Below are the code and all the weights of a small trained network. Each question names an input and a target symbol and asks about switching units off, where a switched-off unit gives its printed mean instead of its output.

import numpy as np


def w(rows, s, z=0):
    codes = np.array(rows[::2]) - 128.0
    scale = np.full(codes.shape[1], s)
    scale[-1] = z or s
    return codes * scale


def softmax(a):
    e = np.exp(a - a.max(-1, keepdims=True))
    return e / e.sum(-1, keepdims=True)


def log_softmax(a):
    a = a - a.max(-1, keepdims=True)
    return a - np.log(np.exp(a).sum(-1, keepdims=True))


def net(x, mask):
    ids = ['αγηθξσψ'.index(c) for c in x.split()]
    T = len(ids)
    res = E[ids] + P[:T]
    u = 0
    for l in range(2):
        r = res
        for j in range(3):
            rows = slice(3 * j, 3 * j + 3)
            q, k, v = (r @ M[l][rows].T for M in (Q, K, V))
            z = softmax(np.where(np.tri(T) > 0, q @ k.T / 3**0.5, -1e9)) @ v
            o = O[l][rows]
            res = res + np.where(mask[u + j], z, o[:, -1]) @ o[:, :-1]
        u += 3
    return log_softmax(res[-1] @ U[:, :-1].T + U[:, -1])


Q, K, V, O = {}, {}, {}, {}
E = w([
[137,254,167,67,105,137,86],'α',
[106,49,142,116,109,177,126],'γ',
[195,118,64,124,87,63,186],'η',
[43,130,61,135,46,114,183],'θ',
[201,180,208,220,81,198,210],'ξ',
[214,97,134,80,132,112,47],'σ',
[126,51,196,79,31,92,175],'ψ',
],0.0096)
P = w([
[87,125,166,211,160,79,117],'0',
[155,118,97,110,87,151,116],'1',
[126,155,165,206,24,77,117],'2',
[166,127,91,53,93,172,152],'3',
[129,169,179,173,32,83,142],'4',
[172,131,90,3,111,189,197],'5',
[136,216,221,153,57,119,162],'6',
],0.012)
Q[0] = w([
[140,92,91,71,142,161,172],'0.h1',
[133,158,143,128,71,122,133],'0.h1',
[198,129,117,80,7,155,130],'0.h1',
[150,122,93,113,233,130,80],'0.h2',
[136,144,115,132,237,105,77],'0.h2',
[145,94,88,89,138,170,130],'0.h2',
[129,81,145,101,80,114,112],'0.h3',
[139,125,117,127,145,156,132],'0.h3',
[126,154,104,146,142,87,132],'0.h3',
],0.015)
K[0] = w([
[120,216,183,152,139,140,126],'0.h1',
[128,131,121,77,159,161,197],'0.h1',
[156,199,143,93,125,208,171],'0.h1',
[72,106,168,255,158,36,68],'0.h2',
[83,70,130,183,127,58,83],'0.h2',
[130,192,166,160,155,139,130],'0.h2',
[155,127,106,57,63,170,173],'0.h3',
[105,97,118,120,141,121,111],'0.h3',
[146,164,132,189,100,114,138],'0.h3',
],0.012)
V[0] = w([
[171,135,103,85,81,159,165],'0.h1',
[54,74,207,76,121,184,93],'0.h1',
[204,195,82,120,118,128,125],'0.h1',
[210,165,1,130,107,150,133],'0.h2',
[169,47,113,99,160,146,79],'0.h2',
[82,137,136,183,105,6,205],'0.h2',
[97,146,120,218,199,41,87],'0.h3',
[134,164,129,122,142,205,147],'0.h3',
[156,168,156,126,100,160,105],'0.h3',
],0.0082)
O[0] = w([
[149,176,131,194,96,130,187,253],'0.h1',
[123,120,127,82,2,206,71,113],'0.h1',
[142,165,140,141,141,88,172,192],'0.h1',
[55,117,137,104,234,97,213,231],'0.h2',
[106,73,207,74,119,105,105,117],'0.h2',
[177,135,32,206,138,89,91,85],'0.h2',
[70,110,214,154,159,148,50,19],'0.h3',
[143,159,115,109,165,161,157,111],'0.h3',
[136,178,151,130,96,131,190,153],'0.h3',
],0.0073,0.0056)
Q[1] = w([
[119,101,97,116,183,131,76],'1.h1',
[119,127,171,230,93,105,152],'1.h1',
[163,82,47,79,2,154,243],'1.h1',
[149,86,9,49,170,188,143],'1.h2',
[59,29,138,126,177,232,30],'1.h2',
[189,132,95,103,101,101,162],'1.h2',
[80,144,134,152,188,147,151],'1.h3',
[89,38,66,43,135,225,125],'1.h3',
[112,29,114,148,159,174,64],'1.h3',
],0.0083)
K[1] = w([
[166,92,124,167,125,129,39],'1.h1',
[93,54,41,8,143,81,221],'1.h1',
[155,253,154,91,151,209,178],'1.h1',
[120,238,221,217,120,121,85],'1.h2',
[67,16,132,183,118,63,39],'1.h2',
[146,214,132,123,110,160,133],'1.h2',
[73,159,182,130,113,110,182],'1.h3',
[33,127,151,175,199,130,60],'1.h3',
[113,122,182,211,75,89,88],'1.h3',
],0.0075)
V[1] = w([
[67,163,100,192,115,164,119],'1.h1',
[112,82,94,155,126,158,168],'1.h1',
[12,139,94,120,106,150,161],'1.h1',
[168,67,89,143,88,67,128],'1.h2',
[88,176,89,71,121,68,97],'1.h2',
[129,78,100,77,118,174,177],'1.h2',
[150,139,163,122,65,70,155],'1.h3',
[91,120,127,129,112,143,159],'1.h3',
[170,115,129,133,75,115,110],'1.h3',
],0.012)
O[1] = w([
[206,90,127,149,91,134,159,99],'1.h1',
[171,111,133,151,160,91,99,195],'1.h1',
[190,80,164,152,164,178,126,215],'1.h1',
[134,133,122,135,165,117,49,181],'1.h2',
[53,101,80,195,144,249,138,112],'1.h2',
[125,74,108,133,97,95,89,231],'1.h2',
[129,205,93,138,155,151,102,254],'1.h3',
[163,129,104,154,120,108,92,169],'1.h3',
[128,160,147,103,143,144,112,163],'1.h3',
],0.013,0.0056)
U = w([
[180,75,97,183,135,174,110,135],'α',
[85,116,240,50,235,152,125,252],'γ',
[178,163,163,102,116,69,172,50],'η',
[90,168,96,136,66,211,174,149],'θ',
[57,125,107,157,248,54,160,100],'ξ',
[127,202,59,127,106,145,56,20],'σ',
[112,39,164,76,2,105,80,191],'ψ',
],0.0058,0.0042)

Each question gives the input, a string of symbols that net reads in full, and the target symbol t.
The units are the heads (3 rows each of Q, K, V and O). Each row of codes is followed by its name. A weight is (code - 128) times the scale printed after its matrix; where a second scale follows, it is the last column's (O and U).
mask holds one flag per head, layer by layer. A switched-off head (its flag False) gives its mean, the last column of its rows in O, instead of its output. The means were averaged over made-up inputs and are rounded, as every weight is.
A unit's drop is (log p(t) with every unit on - log p(t) with that unit switched off) / (log p(t) with every unit on - log p(t) with every unit switched off).
The circuit of an input: a set's keep is (log p(t) with only the set's units on - log p(t) with every unit switched off) / (log p(t) with every unit on - log p(t) with every unit switched off). Starting from all 6 units, units are removed one at a time, each time the one whose removal leaves the highest keep (on an exact tie, the one counted first), for as long as the keep stays at least 0.8.
units of the circuit, in order: the units of the circuit, biggest drop first
most important unit: the unit with the biggest drop
heads that matter: for each layer, one digit per head in row order, 1 if its drop is at least 0.15 and else 0, layers parted by /
input α η η, target ξ: units of the circuit, in order -> [0.h1 0.h2]
input θ η θ ψ α, target σ: most important unit -> 1.h3
input σ γ γ ξ η, target η: units of the circuit, in order -> [1.h2 0.h1]
input γ α α σ, target θ: heads that matter -> 000 / 010
input γ ξ θ σ, target η: heads that matter -> 000 / 010
input σ θ σ α γ, target θ: heads that matter -> 000 / 010
input θ γ η, target ψ: units of the circuit, in order -> [1.h2 0.h1 0.h2]
input σ γ α, target ψ: units of the circuit, in order -> [1.h2 0.h1 0.h2]
input ξ ψ σ γ, target η: heads that matter -> 001 / 110
input θ ξ γ η θ θ ξ, target α: units of the circuit, in order -> [1.h1 1.h2]
input ψ ξ α, target η: heads that matter -> 000 / 010
input θ σ θ, target γ: heads that matter -> 010 / 000
input γ ξ α η θ α γ, target θ: units of the circuit, in order -> [1.h2 0.h3]
input θ η η γ ψ η, target ξ: units of the circuit, in order -> [1.h1 0.h2 0.h1]
input σ θ ψ ξ ψ, target η: units of the circuit, in order -> [1.h2 0.h1]
input σ η η η α θ, target θ: units of the circuit, in order -> [1.h2]
input η η γ γ θ θ, target α: units of the circuit, in order -> [1.h1 1.h2 0.h1]
input η γ θ θ θ γ, target γ: units of the circuit, in order -> [0.h2 1.h1]
input σ α ψ θ σ, target α: heads that matter -> 000 / 110
input θ θ γ σ, target σ: most important unit -> 0.h2
input γ γ γ, target ψ: heads that matter -> 100 / 010
input α α ψ θ θ γ ψ, target ψ: heads that matter -> 000 / 010
